Each row is followed by its group and then its class within the group.
3  8  6  1  26  1  -8  -10  -12  -5  -9  -2  0  3  6  7  15  2  -24  -9  14  -15  4  -8  1  3  2  21  13  6  2  0  -12  -20  0  18  -31  -10  12  -18  17  21  4  -4  13  8  -7  -3  -14  -3  -15  -17  -23  -6  -5  5  -2  -4  1  -11  0  -5 -> <9> > j522
0  13  7  26  11  30  -7  -11  -20  -43  -4  14  -7  6  -40  -1  4  2  -66  -9  19  -23  0  16  7  10  17  -12  24  -11  -4  0  19  -22  19  22  -54  -12  46  -27  36  22  -8  -64  7  -16  -5  -19  -5  -7  -9  -45  -19  -37  5  12  7  23  -22  11  -25  -18 -> <9> > j287
-3  -10  3  -1  -8  10  -2  -1  2  -19  -9  22  -8  6  -5  1  -2  6  -5  1  6  0  2  8  5  0  10  -12  2  -17  -8  3  9  20  2  11  -25  10  7  -5  3  14  -8  -15  -12  -4  7  -4  1  -8  13  -9  -8  -15  12  15  13  13  -3  6  -12  -10 -> <11> > j799
-10  -8  -6  -15  -2  -14  -6  -9  -1  2  -3  18  -19  1  22  -1  13  31  -2  0  8  7  -5  18  5  1  21  -3  -7  -26  1  0  0  8  -14  6  -15  12  13  -1  -9  -12  -5  -12  -3  -9  9  -23  -3  -6  22  5  -11  -14  22  4  22  23  20  7  -15  16 -> <11> > j367
3  -9  -7  -12  -5  -2  -12  15  5  -23  1  9  -6  12  7  5  14  9  14  9  1  4  13  -12  9  1  5  -1  2  -5  2  -3  0  13  -3  14  -4  8  -7  -3  -6  15  -13  29  -18  8  -6  -8  -4  -11  10  6  0  -1  16  27  6  2  -3  3  -2  2 -> <11> > j799
4  -20  -6  6  -5  11  -13  8  6  -18  11  20  0  4  -21  -3  1  -2  12  7  -1  -8  7  -12  -2  -5  -13  -14  -1  7  -2  4  11  6  2  25  5  -4  -20  0  3  12  -4  15  -23  6  -5  6  6  5  -5  0  9  12  9  14  3  -7  -27  4  4  -8 -> <11> > j799
-5  -21  -7  -1  -10  13  -10  -2  8  -15  7  27  -11  4  6  2  2  17  14  5  5  2  -3  8  -2  -9  0  -14  -4  -8  -12  4  13  9  2  18  -6  8  -8  3  -3  6  -11  -2  -18  5  5  -3  9  4  4  3  0  2  16  10  15  14  -15  9  -8  -3 -> <11> > j799
1  12  7  -11  19  -12  -4  -16  -1  13  -7  -17  -6  -1  40  8  4  10  -12  -16  0  -12  -1  16  10  2  6  26  8  -2  -4  -8  -22  -19  -5  -12  -21  3  15  -12  0  7  13  -10  22  6  0  -11  -10  3  2  -3  -26  -13  -1  -11  -2  9  39  -6  1  1 -> <9> > j522
1  19  7  4  11  3  5  11  -13  -22  -8  22  7  14  -14  10  22  -2  -37  2  18  -15  6  -10  12  7  12  10  23  -1  13  9  -2  5  -1  8  -36  -6  11  -23  30  21  -9  2  -1  -2  3  -2  -15  -10  7  -38  -12  -12  -3  21  7  6  -15  -6  -10  -5 -> <9> > J877
-8  -4  -9  -15  1  -19  -4  5  6  2  -12  22  2  6  24  8  11  15  5  -1  6  13  -2  9  5  4  13  3  0  -20  3  7  -8  28  -18  -10  -15  17  -4  -2  -6  -1  1  12  -3  -4  19  -7  -1  -10  26  6  -16  -10  14  7  19  30  18  -2  -9  12 -> <11> > J245
-3  -17  -2  -6  -2  10  -14  2  3  -19  -3  12  -15  9  -1  -5  0  15  4  -2  5  1  3  8  7  0  7  -17  0  -15  -8  -2  11  8  6  8  -19  9  -1  -9  -3  14  0  -9  -14  -4  6  -13  -1  -13  7  -3  -4  -15  18  15  12  13  -3  7  -12  -8 -> <11> > j799
2  28  19  12  12  29  4  -13  -31  -33  -4  -6  -7  11  -17  11  26  -2  -66  -8  16  -17  14  -3  13  10  23  15  22  -5  -2  -2  4  -17  11  20  -53  -14  56  -36  38  14  -22  -34  14  -1  -23  -17  -29  -22  -14  -49  -20  -30  3  28  8  12  -5  4  -15  -10 -> <9> > j522
2  -4  -12  -25  14  -19  -28  14  -7  -2  1  -9  -25  4  25  -3  27  29  7  6  11  4  11  -8  10  22  14  19  -11  -1  22  -11  -12  -17  0  5  18  3  -12  -9  1  -5  6  20  -5  5  -7  -17  -8  -9  8  13  4  -3  11  22  1  2  19  -6  2  18 -> <11> > j367
-5  8  -1  1  4  -12  5  -1  4  12  -2  4  6  2  9  8  5  -8  1  2  -1  -7  -1  2  -1  -3  -4  9  8  0  6  3  -12  3  -13  -4  -3  1  -1  0  4  2  3  14  6  6  2  3  1  8  8  -1  -6  5  1  -8  2  -6  3  -8  3  3 -> <9> > J877
-15  12  -7  -13  -11  -16  -1  -4  -1  6  -15  13  -22  17  33  6  4  45  -17  -1  8  9  -16  47  11  0  32  -4  2  -39  -8  -7  -3  16  -3  -6  -32  30  35  -7  -2  -26  -9  -44  13  -18  15  -33  -7  -18  39  0  -23  -41  26  0  31  50  26  11  -20  10 -> <11> > j367
-3  6  1  -5  -15  -9  12  11  13  14  -16  39  1  -4  10  16  -10  21  -2  8  11  12  -20  34  -7  -22  7  -12  -1  -30  -14  12  -4  38  -6  -9  -20  26  -2  7  -3  -15  -5  -14  -1  -10  27  0  8  1  37  -1  -13  -16  10  -8  24  27  -3  4  -12  -2 -> <11> > J245
-1  -2  6  6  18  3  -11  -11  -8  -8  -9  7  -4  4  0  2  9  3  -27  -6  17  -20  0  3  3  3  7  8  15  -2  1  1  -6  -22  0  12  -31  -5  15  -16  13  22  6  -24  8  -1  1  -5  -3  4  -10  -17  -19  -7  2  -4  3  1  5  -5  -7  -10 -> <9> > j287
6  -11  -9  0  9  3  -14  24  -3  -25  12  3  -10  11  -20  -3  23  2  11  14  9  -8  16  -38  -4  18  -8  5  -5  25  28  7  4  -20  6  33  22  -12  -32  -10  15  13  -3  41  -26  9  -18  3  1  7  -17  0  22  22  0  25  -9  -23  -32  -11  9  7 -> <11> > j367
3  10  10  17  19  14  -12  3  -24  -26  -1  -11  -4  8  -26  -4  16  -7  -41  -3  13  -20  9  -13  15  13  3  8  15  16  14  -6  5  -34  3  18  -16  -16  15  -26  32  21  2  -19  3  6  -11  -7  -13  -5  -21  -28  -2  -11  -5  11  -6  -7  -17  -3  -6  -9 -> <9> > j287
5  -15  1  -1  -4  25  -15  -4  -11  -46  11  10  -16  13  -26  -6  18  14  -18  1  2  -7  13  -14  14  11  18  -12  3  -9  -4  -3  16  -1  7  37  -25  -5  13  -16  14  20  -18  -16  -20  -2  -14  -19  -13  -21  -5  -15  -2  -14  16  31  9  12  -14  12  -16  -7 -> <11> > j799
-7  0  27  15  -1  -5  13  -6  8  4  -3  26  10  -1  -14  7  -11  -6  -11  2  3  -9  -13  16  -9  -36  2  -12  11  -11  -9  13  0  13  -10  1  -20  2  6  8  4  5  1  -16  7  -10  15  8  9  13  5  -12  -17  -1  -1  -20  10  6  -13  0  -12  -9 -> <9> > J877
0  -5  -6  -14  -10  -12  -3  6  7  12  0  8  -8  1  19  2  -2  16  23  6  0  5  -3  5  0  -10  1  2  -8  -9  -3  -2  -10  13  -3  2  9  13  -10  5  -15  -11  -1  12  -3  1  5  -3  -1  1  12  17  0  2  7  4  9  7  8  -2  2  5 -> <11> > J245
1  8  -3  -23  18  -27  -16  -1  4  18  -13  -21  -6  4  52  6  12  15  13  -7  5  -6  8  -4  13  3  4  30  2  1  8  -9  -30  -12  -9  -17  -9  6  -7  -11  -5  2  17  26  12  13  -2  -12  -17  -7  8  18  -17  0  3  1  -4  -3  39  -14  8  11 -> <9> > j287
